Below is a small trained network, with its code and all its weights. Each question gives an input and a class and asks what happens when units are switched off, that is, made to give their printed mean instead of their output.

import numpy as np


def w(rows, s, z=0):
    codes = np.array(rows[::2]) - 128.0
    scale = np.full(codes.shape[1], s)
    scale[-1] = z or s
    return codes * scale


def norm(h):
    return h / np.sqrt((h * h).mean(-1, keepdims=True) + 1e-5)


def f(y):
    return np.maximum(y, 0)


def log_softmax(a):
    a = a - a.max(-1, keepdims=True)
    return a - np.log(np.exp(a).sum(-1, keepdims=True))


def net(x, mask):
    res = np.array(x, float).reshape(1, 2) / 4 @ E
    u = 0
    for l in range(3):
        y = f(norm(res) @ A[l][:, :-1].T + A[l][:, -1])
        res = res + np.where(mask[u : u + 4], y, B[l][:, -1]) @ B[l][:, :-1]
        u += 4
    return log_softmax(norm(res)[-1] @ U[:, :-1].T + U[:, -1])


A, B = {}, {}
E = w([
[179,197,204,109,41,22,118,96],'x0',
[247,81,96,107,96,93,152,116],'x1',
],0.012)
A[0] = w([
[55,157,147,133,133,134,130,134,20],'0.n0',
[1,161,150,127,132,132,121,123,2],'0.n1',
[29,116,107,133,149,181,132,139,91],'0.n2',
[82,112,122,121,134,157,118,119,55],'0.n3',
],0.031,0.0046)
B[0] = w([
[145,112,155,164,91,191,83,150,194],'0.n0',
[129,139,142,139,76,253,116,168,237],'0.n1',
[120,127,113,104,171,16,145,103,250],'0.n2',
[131,123,117,137,148,97,136,87,178],'0.n3',
],0.036,0.025)
A[1] = w([
[65,192,178,133,92,218,129,159,57],'1.n0',
[2,134,112,145,226,82,118,104,81],'1.n1',
[103,191,133,111,154,138,190,104,4],'1.n2',
[70,127,120,144,136,226,116,167,218],'1.n3',
],0.029,0.0021)
B[1] = w([
[148,183,227,157,71,190,53,143,246],'1.n0',
[24,105,140,151,200,4,121,220,250],'1.n1',
[193,105,148,130,177,106,119,121,138],'1.n2',
[198,89,123,175,130,218,80,115,230],'1.n3',
],0.02,0.021)
A[2] = w([
[31,131,105,105,165,73,118,149,213],'2.n0',
[108,55,4,126,203,241,159,121,226],'2.n1',
[167,158,187,117,132,92,119,96,218],'2.n2',
[73,155,114,109,193,48,147,133,6],'2.n3',
],0.031,0.0019)
B[2] = w([
[188,82,72,143,207,75,13,178,247],'2.n0',
[178,72,79,74,182,203,251,155,158],'2.n1',
[167,176,123,121,95,67,121,62,210],'2.n2',
[88,75,172,203,186,123,91,198,251],'2.n3',
],0.018,0.023)
U = w([
[155,68,75,90,161,177,249,137,178],'0',
[175,163,121,125,74,48,140,51,225],'1',
[73,124,136,128,110,131,172,129,11],'2',
[91,74,121,178,203,53,89,182,201],'3',
[133,137,180,190,80,220,65,140,216],'4',
[57,121,102,123,111,142,143,103,3],'5',
],0.016,0.0047)

Each question gives the input, the list of numbers given to net, and the class t.
The units are the neurons (one row each of A and B). Each row of codes is followed by its name. A weight is (code - 128) times the scale printed after its matrix; where a second scale follows, it is the last column's (A, B and U).
mask holds one flag per neuron, layer by layer. A switched-off neuron (its flag False) gives its mean, the last column of its row in B, instead of its output. The means were averaged over made-up inputs and are rounded, as every weight is.
A unit's drop is (log p(t) with every unit on - log p(t) with that unit switched off) / (log p(t) with every unit on - log p(t) with every unit switched off).
The circuit of an input: a set's keep is (log p(t) with only the set's units on - log p(t) with every unit switched off) / (log p(t) with every unit on - log p(t) with every unit switched off). Starting from all 12 units, units are removed one at a time, each time the one whose removal leaves the highest keep (on an exact tie, the one counted first), for as long as the keep stays at least 0.8.
units of the circuit, in order: the units of the circuit, biggest drop first
most important unit: the unit with the biggest drop
top k neurons: the k neurons with the biggest drops, biggest first
k most important neurons of layer l: the k neurons of layer l with the biggest drops, biggest first
drop of u: that unit's drop, to one decimal
input [7,-2], class 4: most important unit => 0.n2
input [6,1], class 1: top 4 neurons => 1.n1, 0.n2, 0.n1, 0.n0
input [-6,-8], class 4: top 2 neurons => 0.n1, 0.n0
input [2,0], class 1: 3 most important neurons of layer 0 => 0.n3, 0.n2, 0.n1
input [-2,-3], class 4: top 2 neurons => 0.n1, 0.n0
input [-2,6], class 0: 3 most important neurons of layer 0 => 0.n2, 0.n1, 0.n0
input [-2,8], class 0: 3 most important neurons of layer 0 => 0.n2, 0.n1, 0.n0
input [3,6], class 1: 2 most important neurons of layer 1 => 1.n1, 1.n3
input [-2,7], class 0: 3 most important neurons of layer 0 => 0.n2, 0.n1, 0.n0
input [-4,8], class 0: 2 most important neurons of layer 0 => 0.n2, 0.n1
input [7,5], class 1: drop of 0.n1 => 1.2
input [5,3], class 1: drop of 0.n0 => 0.6
input [-1,7], class 0: drop of 0.n1 => 1.0
input [0,-4], class 4: units of the circuit, in order => 0.n1
input [0,8], class 1: 2 most important neurons of layer 2 => 2.n3, 2.n0
